Here is a tiny trained network, its code and every weight. The questions are about switching its units off for an input and a class, where a switched-off unit gives its printed mean instead of its output.

import numpy as np


def w(rows, s, z=0):
    codes = np.array(rows[::2]) - 128.0
    scale = np.full(codes.shape[1], s)
    scale[-1] = z or s
    return codes * scale


def f(y):
    return np.maximum(y, 0)


def log_softmax(a):
    a = a - a.max(-1, keepdims=True)
    return a - np.log(np.exp(a).sum(-1, keepdims=True))


def net(x, mask):
    res = np.array(x, float).reshape(1, 7) / 4 @ E
    y = f(res @ A[0][:, :-1].T + A[0][:, -1])
    res = res + np.where(mask, y, B[0][:, -1]) @ B[0][:, :-1]
    return log_softmax(res[-1] @ U[:, :-1].T + U[:, -1])


A, B = {}, {}
E = w([
[1,70,193,112,209,156,193,108,154,110],'x0',
[143,103,146,247,132,167,147,211,158,96],'x1',
[151,97,167,175,24,157,199,43,181,212],'x2',
[66,148,129,187,84,33,152,90,185,19],'x3',
[127,151,207,212,118,88,89,92,29,137],'x4',
[120,125,131,124,124,113,124,134,130,136],'x5',
[101,125,136,129,120,82,144,153,124,171],'x6',
],0.0082)
A[0] = w([
[118,101,47,119,115,132,165,115,194,155,161],'N1',
[168,83,194,178,135,192,130,225,168,144,209],'N2',
[105,77,193,97,187,182,175,153,84,156,103],'N3',
[152,122,127,11,155,111,124,30,106,172,154],'N4',
[101,141,76,137,197,125,86,199,98,139,115],'N5',
[171,148,229,156,157,132,104,110,62,172,168],'N6',
[84,183,111,92,112,102,151,84,70,120,213],'N7',
[88,159,49,127,187,113,91,153,63,100,3],'N8',
[159,86,54,65,141,167,162,188,157,151,101],'N9',
[235,200,59,136,76,113,97,159,81,148,27],'N10',
[151,83,142,153,67,157,160,59,143,194,11],'N11',
[31,125,169,125,180,167,141,76,141,106,19],'N12',
[171,110,139,72,133,203,113,185,59,199,142],'N13',
[108,148,96,137,145,70,137,93,139,53,103],'N14',
],0.011,0.0042)
B[0] = w([
[59,128,177,86,131,162,90,144,80,97,200],'N1',
[197,91,100,164,143,94,176,146,108,109,247],'N2',
[104,199,88,154,116,87,115,143,206,151,218],'N3',
[206,87,100,210,102,113,202,168,88,108,228],'N4',
[182,69,133,80,182,141,133,75,157,136,209],'N5',
[68,152,199,43,156,174,103,172,96,27,226],'N6',
[137,92,128,120,124,112,178,185,117,85,199],'N7',
[150,95,145,101,207,188,156,21,122,203,196],'N8',
[38,172,214,125,130,169,135,145,53,82,205],'N9',
[109,216,79,124,164,100,132,158,148,185,228],'N10',
[117,70,140,107,157,215,121,86,136,211,216],'N11',
[147,254,66,145,103,148,152,145,171,180,215],'N12',
[104,81,98,156,32,48,36,85,172,91,240],'N13',
[81,74,126,138,128,105,88,110,177,123,202],'N14',
],0.0089,0.012)
U = w([
[107,254,44,120,115,123,115,151,179,199,53],'0',
[140,36,153,99,163,183,128,40,139,210,70],'1',
[90,90,116,141,70,78,77,89,175,77,213],'2',
[70,162,227,95,132,161,116,166,60,36,72],'3',
[128,104,123,117,109,117,136,148,148,94,254],'4',
[196,63,88,173,129,112,198,191,109,66,90],'5',
],0.0095,0.0079)

Each question gives the input, the list of numbers given to net, and the class t.
The units are the neurons (one row each of A and B). Each row of codes is followed by its name. A weight is (code - 128) times the scale printed after its matrix; where a second scale follows, it is the last column's (A, B and U).
mask holds one flag per neuron, in row order. A switched-off neuron (its flag False) gives its mean, the last column of its row in B, instead of its output. The means were averaged over made-up inputs and are rounded, as every weight is.
A unit's drop is (log p(t) with every unit on - log p(t) with that unit switched off) / (log p(t) with every unit on - log p(t) with every unit switched off).
The circuit of an input: a set's keep is (log p(t) with only the set's units on - log p(t) with every unit switched off) / (log p(t) with every unit on - log p(t) with every unit switched off). Starting from the 12 units with the biggest drops (on a tie, the unit counted first), units are removed one at a time, each time the one whose removal leaves the highest keep (on an exact tie, the one counted first), for as long as the keep stays at least 0.8.
units of the circuit, in order: the units of the circuit, biggest drop first
most important unit: the unit with the biggest drop
top k neurons: the k neurons with the biggest drops, biggest first
drop when u is switched off: that unit's drop, to one decimal
input [-5,-6,4,0,7,6,-4], class 3: top 2 neurons -> N6, N2
input [8,4,-2,-1,-6,-1,-5], class 0: top neuron -> N12
input [-5,-5,3,-1,6,3,3], class 3: top 3 neurons -> N6, N12, N2
input [7,-1,8,7,2,6,8], class 1: top 4 neurons -> N11, N10, N3, N13
input [-8,7,-1,4,-4,-7,-2], class 0: top 2 neurons -> N10, N4
input [-6,5,5,-7,4,5,-4], class 2: top 2 neurons -> N13, N12
input [0,2,-6,2,6,-1,-5], class 1: top 4 neurons -> N8, N9, N5, N1
input [-7,-5,0,-5,8,7,-1], class 3: top 3 neurons -> N6, N12, N3
input [-4,5,7,2,-2,5,0], class 1: top 2 neurons -> N11, N4
input [8,8,5,8,-8,6,0], class 0: top 2 neurons -> N12, N13
input [4,6,-5,-2,1,1,-7], class 5: top 2 neurons -> N2, N11
input [2,4,-3,2,-4,0,2], class 3: units of the circuit, in order -> N4, N13
input [-6,1,8,3,-5,-5,-3], class 1: top 3 neurons -> N11, N12, N3
input [-1,-3,-4,-3,-5,-4,2], class 3: most important unit -> N9
input [2,-6,4,6,6,-7,-1], class 4: units of the circuit, in order -> N13, N7
input [-3,-6,-2,4,2,-5,2], class 5: units of the circuit, in order -> N7, N4
input [4,-7,6,6,1,-2,-6], class 5: drop when N8 is switched off -> 0.3
input [-1,-4,-1,3,-6,1,0], class 3: drop when N9 is switched off -> 0.2
input [-8,2,0,0,-1,4,-2], class 0: drop when N10 is switched off -> 0.8
input [-3,-6,-6,-5,5,-2,8], class 1: most important unit -> N8
